Look-ups in named tables: a row name and a column name give one cell, copied from the table.

bube:
,fezum,kuv,pel,rudeda,feru,pulofi,fipet,gaf,guzol,reri
tez,272,493,-270,489,-243,436,-404,-722,-145,-318
vab,197,-82,-130,-84,25,286,-361,-572,-59,-450
zez,-152,345,-461,-156,98,674,-508,-654,-87,-260
bama,-89,336,-372,-29,-256,662,-330,-287,-179,-59
fop,5,22,-195,92,-71,298,-148,12,57,37
folag,-204,154,-20,-3,102,434,-38,-297,-111,-334

bama, guzol => -179
tez, reri => -318
fop, fezum => 5
bama, gaf => -287
zez, guzol => -87
folag, guzol => -111
zez, pulofi => 674
folag, feru => 102

medob =
,bogofal,dil,tebog,puzod,nomo
sona,40,13,38,52,41
favof,13,38,8,26,11
guguzi,19,23,15,5,3
kovogas,39,-9,24,65,53
kat,40,-13,-51,-15,54
kemobe,43,49,77,32,-7
pel,43,-24,1,-1,56
mup,30,21,15,84,31
mukovir,-50,18,40,40,19
tib,26,17,19,50,24
zag,50,51,34,-9,22
rerab,11,14,1,87,-37

dil of pel = -24
dil of tib = 17
bogofal of zag = 50
dil of mukovir = 18
tebog of mukovir = 40
puzod of mukovir = 40
puzod of tib = 50
puzod of favof = 26
tebog of kat = -51
nomo of rerab = -37
bogofal of sona = 40

vol =
	fifi	lagu	loraluk	fezutup	pas	deno	pozi
vabim	150	147	118	155	159	124	150
vifora	99	102	105	117	106	112	104
gomuguv	109	112	112	107	109	111	107
kugu	132	141	154	126	149	135	140
mokided	117	95	102	109	102	102	122
ris	133	141	161	120	151	131	144
pilebir	95	155	142	142	125	167	79
rig	90	110	209	54	148	101	139

pilebir, pas => 125
kugu, fezutup => 126
rig, fezutup => 54
ris, deno => 131
pilebir, deno => 167
rig, pozi => 139
pilebir, lagu => 155
Which row has the largest pozi? vabim

pul.tsv
	dila	fal	zogi	nimi
fazome	99	74	140	115
renovu	182	66	131	139
nelu	75	165	136	144
vir	93	49	128	32
rol	189	183	131	198
metagi	103	141	132	134
lofumor	153	225	120	39
vadadif	67	8	125	133
rizuda	120	126	131	133
kivogub	116	184	119	162
tivuma	129	65	131	145
sikivuk	154	185	124	121

dila of vir is 93
fal of metagi is 141
fal of lofumor is 225
dila of metagi is 103
fal of tivuma is 65
nimi of nelu is 144
dila of sikivuk is 154
nimi of fazome is 115
zogi of vadadif is 125
dila of nelu is 75
fal of nelu is 165
fal of rol is 183
nimi of metagi is 134
dila of vadadif is 67
dila of rizuda is 120
Which row has the largest dila? rol

roleked =
	kedave	muk	linof
sekaneg	-0.3	-0.6	-0.4
mur	0.7	0.5	0.2
sozop	-0.1	-0.3	-0.2
kemi	-0.4	-0.4	-0.3
dis	-0.3	-0.2	-0.2
bir	0.0	-0.2	-0.3
zem	0.3	0.4	0.1
nutu	-0.2	-0.5	-0.2
lideda	0.3	0.2	0.1
dutiran	-0.4	-0.6	-0.6
pudov	-0.9	-0.4	-0.5
sesoten	-0.4	-0.5	-0.5
bezop	-0.5	-0.1	0.1

What is the linof of pudov in roleked? -0.5
What is the linof of zem in roleked? 0.1
What is the kedave of lideda in roleked? 0.3
What is the linof of sesoten in roleked? -0.5
What is the linof of sozop in roleked? -0.2
What is the muk of bir in roleked? -0.2
What is the kedave of bezop in roleked? -0.5
What is the kedave of dutiran in roleked? -0.4
What is the kedave of sozop in roleked? -0.1
What is the linof of dutiran in roleked? -0.6
What is the kedave of pudov in roleked? -0.9
What is the muk of sesoten in roleked? -0.5

tef:
	zovod	lipigi	dav	dutef	gugafit	voke
vutar	129	115	147	135	143	120
kape	145	146	102	149	140	124
vesezi	161	148	102	157	119	134
lufos	155	156	99	154	131	128
dimitu	135	111	165	118	205	162
bitaz	139	139	126	131	139	107
guz	150	91	94	186	124	189
moro	153	155	106	159	99	107
did	141	162	117	117	167	61

What is the zovod of dimitu in tef? 135
What is the lipigi of lufos in tef? 156
What is the zovod of lufos in tef? 155
What is the dutef of guz in tef? 186
What is the lipigi of guz in tef? 91
What is the gugafit of bitaz in tef? 139
What is the voke of lufos in tef? 128
What is the gugafit of vutar in tef? 143
What is the dutef of bitaz in tef? 131
Row with the largest dutef: guz

Table kesab
fields: vik, kamuk, novika, mep, midud, litav, zuvasub, niz, nizusi, loru
levoto: [137, 167, 185, 233, 165, 172, 169, 143, 145, 159]
fote: [196, 194, 76, 160, 164, 194, 139, 157, 177, 203]
bim: [160, 186, 156, 225, 165, 167, 195, 191, 185, 183]
tokozed: [148, 93, 152, 244, 131, 194, 166, 178, 197, 55]
rimut: [191, 206, 183, 121, 208, 117, 170, 170, 171, 203]
karo: [184, 202, 194, 125, 141, 165, 203, 117, 170, 151]
mun: [166, 167, 186, 35, 163, 167, 141, 126, 133, 174]

What is the nizusi of fote in kesab?
177
What is the niz of rimut in kesab?
170
What is the nizusi of karo in kesab?
170
What is the loru of bim in kesab?
183
What is the midud of mun in kesab?
163
What is the niz of fote in kesab?
157
Which row has the largest kamuk? rimut

zatu.tsv
	nurerup	niri	topasi	vetuso	dobef	vaz	rab
lodabo	6979	3925	7294	6952	4175	7534	4776
nepi	6997	1903	4682	1911	2815	7412	7927
fiv	4571	5472	4438	3988	5000	4812	5486
sos	5323	5566	4999	4720	5276	4764	5735
puni	6251	5648	5665	5228	5819	6042	6714

nepi, rab => 7927
nepi, niri => 1903
puni, niri => 5648
puni, vetuso => 5228
lodabo, vetuso => 6952
lodabo, vaz => 7534
sos, vetuso => 4720
fiv, niri => 5472
fiv, vetuso => 3988
sos, niri => 5566
puni, nurerup => 6251
fiv, rab => 5486
fiv, nurerup => 4571
puni, rab => 6714
lodabo, nurerup => 6979
nepi, vaz => 7412

Table lorin
        defo  fuf  gop  kiv  mur  bitos  pive  dasa  betar  tosefon
divera   142   68  134   85   70    121    66   139    101       85
sos       95  134   95   91   94    100   122    79    121       83
sida     239  214  130  141   91    119   150   167    137       90
zogo      76  131  146   19   49    237    26    94     80      225

zogo, pive => 26
divera, defo => 142
divera, pive => 66
sida, dasa => 167
sida, kiv => 141
divera, gop => 134
zogo, tosefon => 225
zogo, dasa => 94
sos, bitos => 100
zogo, mur => 49
sos, tosefon => 83
sos, kiv => 91
sos, defo => 95
zogo, defo => 76
sida, pive => 150
sos, betar => 121
sos, fuf => 134
Which row has the largest kiv? sida

mim =
         kuzavok  rosak  fel  zagotu  fizi
pizoga        81     62   82      73    78
mufeteg      198     82   85     141    83
lege          68     74   74      77    79
nadazep       32     42   88      53    87
bafad         78     65   79      73    77
renok         82     77   76      78    76
veresil       62     71   73      83    88
pog          111     36  107      70    85
nazaf         76     70   78      73    76
sak           79     65   80      72    77
vedu          89     77   77      82    77
nitel         64     68   77      69    76
fov           73     73   77      73    76

nadazep, fizi => 87
nitel, rosak => 68
mufeteg, fizi => 83
bafad, kuzavok => 78
nazaf, fel => 78
veresil, zagotu => 83
vedu, zagotu => 82
pog, fizi => 85
veresil, fel => 73
pizoga, fel => 82
Which row has the largest zagotu? mufeteg

Table nefi
,ponog,goge,gugif,boven,tupim,dep,zan,gon
nivurut,35,30,61,89,54,13,37,35
pobo,49,39,14,54,26,27,31,35
buko,36,38,29,34,32,38,35,37
nirufe,56,93,57,1,47,4,50,54
bazelok,45,33,12,30,71,25,57,10

What is the tupim of pobo in nefi? 26
What is the ponog of buko in nefi? 36
What is the goge of nirufe in nefi? 93
What is the ponog of pobo in nefi? 49
What is the gon of bazelok in nefi? 10
What is the goge of pobo in nefi? 39
What is the goge of buko in nefi? 38
What is the tupim of bazelok in nefi? 71

